Here is a tiny trained network, its code and every weight. The questions are about switching its units off for an input and a class, where a switched-off unit gives its printed mean instead of its output.

import numpy as np


def w(rows, s, z=0):
    codes = np.array(rows[::2]) - 128.0
    scale = np.full(codes.shape[1], s)
    scale[-1] = z or s
    return codes * scale


def f(y):
    return y / 2 * (1 + np.tanh(0.7978845608 * (y + 0.044715 * y**3)))


def log_softmax(a):
    a = a - a.max(-1, keepdims=True)
    return a - np.log(np.exp(a).sum(-1, keepdims=True))


def net(x, mask):
    res = np.array(x, float).reshape(1, 7) / 4 @ E
    y = f(res @ A[0][:, :-1].T + A[0][:, -1])
    res = res + np.where(mask, y, B[0][:, -1]) @ B[0][:, :-1]
    return log_softmax(res[-1] @ U[:, :-1].T + U[:, -1])


A, B = {}, {}
E = w([
[124,129,131,134,126,129,128],'x0',
[202,171,246,11,185,152,108],'x1',
[28,126,96,33,55,209,96],'x2',
[91,41,118,94,184,67,61],'x3',
[133,114,207,206,112,202,2],'x4',
[122,121,132,130,129,128,131],'x5',
[162,78,54,140,247,254,167],'x6',
],0.0055)
A[0] = w([
[123,131,69,79,126,86,209,85],'neuron 0',
[88,2,124,72,220,42,43,201],'neuron 1',
[93,114,36,248,80,118,120,70],'neuron 2',
[140,100,91,137,192,216,147,74],'neuron 3',
[170,159,195,65,165,146,109,5],'neuron 4',
[178,147,195,65,151,147,113,31],'neuron 5',
[122,113,160,197,105,189,45,67],'neuron 6',
[140,106,88,116,208,198,137,83],'neuron 7',
[113,138,66,80,134,86,215,74],'neuron 8',
[121,162,183,90,77,53,107,120],'neuron 9',
[99,169,173,99,68,47,110,26],'neuron 10',
[154,103,92,107,204,211,142,42],'neuron 11',
[40,138,98,50,71,178,99,62],'neuron 12',
[188,211,159,179,75,200,205,217],'neuron 13',
[129,117,157,183,112,186,45,62],'neuron 14',
[206,140,162,225,199,32,152,123],'neuron 15',
[179,156,183,55,164,132,103,61],'neuron 16',
],0.0073,0.0023)
B[0] = w([
[179,141,204,92,156,89,102,182],'neuron 0',
[77,254,92,138,99,154,126,254],'neuron 1',
[39,58,141,69,145,107,197,232],'neuron 2',
[142,125,146,157,52,83,130,203],'neuron 3',
[51,49,123,116,132,105,200,169],'neuron 4',
[65,83,119,123,133,111,183,171],'neuron 5',
[168,146,196,75,171,75,132,197],'neuron 6',
[146,124,133,178,43,77,116,199],'neuron 7',
[183,145,211,90,159,82,105,186],'neuron 8',
[140,117,110,173,71,124,127,198],'neuron 9',
[178,92,114,191,52,102,113,186],'neuron 10',
[147,106,132,176,44,86,118,196],'neuron 11',
[194,58,100,82,121,175,89,222],'neuron 12',
[76,207,96,116,115,139,108,224],'neuron 13',
[173,142,209,65,172,56,121,186],'neuron 14',
[169,57,60,43,109,209,86,243],'neuron 15',
[61,89,110,134,118,121,170,178],'neuron 16',
],0.0097,0.005)
U = w([
[38,54,127,115,140,102,221,80],'0',
[178,112,133,243,46,69,93,77],'1',
[186,153,216,72,192,65,94,90],'2',
[182,63,67,64,132,255,67,79],'3',
[117,152,120,154,138,146,122,255],'4',
[120,156,122,139,133,155,119,241],'5',
[83,239,92,148,131,158,117,161],'6',
[139,154,127,251,230,156,132,24],'7',
],0.0092,0.0081)

Each question gives the input, the list of numbers given to net, and the class t.
The units are the neurons (one row each of A and B). Each row of codes is followed by its name. A weight is (code - 128) times the scale printed after its matrix; where a second scale follows, it is the last column's (A, B and U).
mask holds one flag per neuron, in row order. A switched-off neuron (its flag False) gives its mean, the last column of its row in B, instead of its output. The means were averaged over made-up inputs and are rounded, as every weight is.
A unit's drop is (log p(t) with every unit on - log p(t) with that unit switched off) / (log p(t) with every unit on - log p(t) with every unit switched off).
The circuit of an input: a set's keep is (log p(t) with only the set's units on - log p(t) with every unit switched off) / (log p(t) with every unit on - log p(t) with every unit switched off). Starting from the 12 units with the biggest drops (on a tie, the unit counted first), units are removed one at a time, each time the one whose removal leaves the highest keep (on an exact tie, the one counted first), for as long as the keep stays at least 0.8.
units of the circuit, in order: the units of the circuit, biggest drop first
unit that matters most: the unit with the biggest drop
k most important neurons: the k neurons with the biggest drops, biggest first
drop when u is switched off: that unit's drop, to one decimal
input [2,-1,-7,4,-3,-2,-3], class 3: most important neuron => neuron 15
input [-7,5,1,-7,-4,7,7], class 1: 2 most important neurons => neuron 11; neuron 7
input [0,5,3,-5,0,-1,7], class 1: units of the circuit, in order => neuron 11; neuron 7
input [-5,-4,-5,-2,0,2,-2], class 3: units of the circuit, in order => neuron 15; neuron 7
input [-6,-4,-4,4,6,4,-4], class 2: units of the circuit, in order => neuron 6; neuron 14
input [6,7,0,-1,-1,-5,-5], class 0: units of the circuit, in order => neuron 4; neuron 16
input [7,8,-4,1,-7,0,7], class 0: 2 most important neurons => neuron 4; neuron 16
input [0,1,3,3,5,-5,-1], class 2: 4 most important neurons => neuron 14; neuron 6; neuron 15; neuron 13
input [-7,-6,1,4,-8,0,1], class 2: units of the circuit, in order => neuron 8; neuron 0
input [0,-5,-1,-4,1,5,6], class 1: 2 most important neurons => neuron 3; neuron 7
input [4,2,3,-7,0,-1,-1], class 6: units of the circuit, in order => neuron 13; neuron 15
input [6,8,7,3,8,-3,0], class 0: units of the circuit, in order => neuron 4; neuron 5
input [-3,-3,7,1,-3,3,-7], class 1: 2 most important neurons => neuron 10; neuron 15
input [3,3,-4,-7,4,1,-4], class 6: unit that matters most => neuron 13
input [8,-6,-8,-6,3,1,7], class 3: 2 most important neurons => neuron 15; neuron 1
input [-6,-1,6,-6,-3,1,-2], class 3: 2 most important neurons => neuron 12; neuron 1
input [1,4,5,-3,1,7,-7], class 1: 2 most important neurons => neuron 10; neuron 9
input [-3,-1,-6,7,-8,8,-3], class 2: 2 most important neurons => neuron 8; neuron 0
input [-5,7,2,-8,8,4,3], class 2: 3 most important neurons => neuron 14; neuron 6; neuron 2
input [1,7,1,5,1,-2,-8], class 1: 3 most important neurons => neuron 10; neuron 9; neuron 2
input [-1,0,3,8,-3,-1,-2], class 6: units of the circuit, in order => neuron 1
input [-4,7,-1,5,2,2,-8], class 1: 2 most important neurons => neuron 10; neuron 9
input [4,2,1,6,-8,1,3], class 2: 2 most important neurons => neuron 8; neuron 0
input [-1,2,3,8,8,4,7], class 2: 2 most important neurons => neuron 14; neuron 6
input [-1,1,5,1,-6,0,1], class 2: drop when neuron 8 is switched off => 0.4
input [5,5,-5,5,-2,-8,-2], class 5: drop when neuron 1 is switched off => 0.5
input [-1,5,-6,-6,7,4,7], class 1: drop when neuron 1 is switched off => 0.1
input [6,7,-3,-1,-3,1,4], class 0: drop when neuron 4 is switched off => 0.2
input [6,4,2,-2,7,6,4], class 2: unit that matters most => neuron 14
